Here is a tiny trained network, its code and every weight. The questions are about switching its units off for an input and a class, where a switched-off unit gives its printed mean instead of its output.

import numpy as np


def w(rows, s, z=0):
    codes = np.array(rows[::2]) - 128.0
    scale = np.full(codes.shape[1], s)
    scale[-1] = z or s
    return codes * scale


def f(y):
    return y / 2 * (1 + np.tanh(0.7978845608 * (y + 0.044715 * y**3)))


def log_softmax(a):
    a = a - a.max(-1, keepdims=True)
    return a - np.log(np.exp(a).sum(-1, keepdims=True))


def net(x, mask):
    res = np.array(x, float).reshape(1, 6) / 4 @ E
    y = f(res @ A[0][:, :-1].T + A[0][:, -1])
    res = res + np.where(mask, y, B[0][:, -1]) @ B[0][:, :-1]
    return log_softmax(res[-1] @ U[:, :-1].T + U[:, -1])


A, B = {}, {}
E = w([
[100,120,181,2,115,143,187,167,131,135,144,126],'x0',
[124,240,109,134,140,128,132,123,121,217,144,34],'x1',
[128,129,129,130,128,128,130,130,131,128,125,126],'x2',
[128,128,125,127,125,126,129,128,129,127,128,127],'x3',
[83,121,114,131,181,89,112,158,224,124,172,136],'x4',
[128,127,128,128,128,128,129,128,129,129,127,128],'x5',
],0.016)
A[0] = w([
[158,179,78,180,135,120,92,84,106,170,111,87,125],'n0',
[97,183,153,64,133,154,184,154,125,186,164,62,89],'n1',
[204,170,109,154,93,175,122,65,59,157,84,102,163],'n2',
[104,142,85,161,187,69,83,144,180,140,176,113,126],'n3',
[159,85,97,183,138,110,74,96,134,75,97,179,164],'n4',
[165,78,94,190,134,110,58,91,136,59,89,188,178],'n5',
[186,140,144,124,31,216,151,75,7,134,66,131,254],'n6',
[97,172,152,71,122,150,175,152,123,181,163,79,99],'n7',
[76,138,81,152,209,55,90,162,199,136,184,115,143],'n8',
[153,199,56,200,146,102,79,86,115,178,131,66,120],'n9',
[39,88,136,101,217,37,113,213,254,103,216,157,153],'n10',
[119,67,199,62,90,158,192,168,110,81,109,184,132],'n11',
[199,162,113,156,95,171,122,61,59,161,81,99,161],'n12',
],0.0066,0.008)
B[0] = w([
[103,97,114,98,193,166,110,177,164,86,144,134,188],'n0',
[134,167,130,202,99,54,182,120,71,151,116,115,182],'n1',
[105,84,145,135,180,124,155,204,146,83,113,118,207],'n2',
[159,170,76,106,114,147,100,71,131,175,204,138,177],'n3',
[132,165,133,184,102,73,173,115,85,154,119,118,198],'n4',
[133,170,134,193,95,55,190,116,74,164,122,112,215],'n5',
[155,57,236,133,114,135,134,176,120,96,57,97,253],'n6',
[133,154,137,186,101,69,177,122,85,143,120,120,173],'n7',
[142,174,73,105,115,139,106,72,131,173,222,159,194],'n8',
[117,101,92,56,187,198,84,148,192,108,164,145,207],'n9',
[31,128,111,112,159,122,160,138,172,102,199,255,229],'n10',
[165,56,177,78,101,188,68,107,147,128,85,138,196],'n11',
[101,86,147,130,177,125,153,211,142,80,115,118,205],'n12',
],0.0081,0.018)
U = w([
[185,131,153,208,102,70,169,143,45,131,83,59,248],'0',
[67,87,133,75,188,189,126,173,206,63,131,148,133],'1',
[101,197,104,178,88,46,172,63,104,178,155,156,110],'2',
[157,167,80,63,150,224,1,80,170,171,160,121,14],'3',
[201,85,162,37,51,254,73,95,119,125,93,130,72],'4',
],0.0088,0.0018)

Each question gives the input, the list of numbers given to net, and the class t.
The units are the neurons (one row each of A and B). Each row of codes is followed by its name. A weight is (code - 128) times the scale printed after its matrix; where a second scale follows, it is the last column's (A, B and U).
mask holds one flag per neuron, in row order. A switched-off neuron (its flag False) gives its mean, the last column of its row in B, instead of its output. The means were averaged over made-up inputs and are rounded, as every weight is.
A unit's drop is (log p(t) with every unit on - log p(t) with that unit switched off) / (log p(t) with every unit on - log p(t) with every unit switched off).
The circuit of an input: a set's keep is (log p(t) with only the set's units on - log p(t) with every unit switched off) / (log p(t) with every unit on - log p(t) with every unit switched off). Starting from the 12 units with the biggest drops (on a tie, the unit counted first), units are removed one at a time, each time the one whose removal leaves the highest keep (on an exact tie, the one counted first), for as long as the keep stays at least 0.8.
units of the circuit, in order: the units of the circuit, biggest drop first
k most important neurons: the k neurons with the biggest drops, biggest first
drop when u is switched off: that unit's drop, to one decimal
input [0,-6,-1,-2,-5,5], class 0: units of the circuit, in order => [n9]
input [0,7,-1,-1,-6,-6], class 1: 3 most important neurons => [n9; n0; n5]
input [1,-3,-4,0,-4,0], class 4: 2 most important neurons => [n11; n1]
input [-8,0,1,-5,5,6], class 2: 2 most important neurons => [n5; n4]
input [-8,1,-8,0,-2,-3], class 1: 3 most important neurons => [n9; n0; n1]
input [-2,0,8,4,0,2], class 0: 3 most important neurons => [n10; n9; n11]
input [0,2,0,-2,-4,0], class 1: 2 most important neurons => [n5; n4]
input [1,-4,4,-4,-1,6], class 4: 2 most important neurons => [n11; n1]
input [6,7,4,4,0,-5], class 0: 3 most important neurons => [n10; n8; n3]
input [5,0,4,-8,-5,-7], class 4: 2 most important neurons => [n11; n5]
input [0,-2,-7,7,-4,-3], class 0: 4 most important neurons => [n9; n10; n0; n8]
input [0,6,2,6,8,5], class 3: drop when n9 is switched off => 0.4
input [-7,-1,-2,-2,3,-5], class 2: drop when n5 is switched off => 0.4
input [4,-7,5,-2,0,-1], class 4: units of the circuit, in order => [n11]
input [-1,-1,3,4,6,-1], class 2: drop when n9 is switched off => 0.1
input [-2,5,7,7,1,-8], class 3: drop when n10 is switched off => 0.2
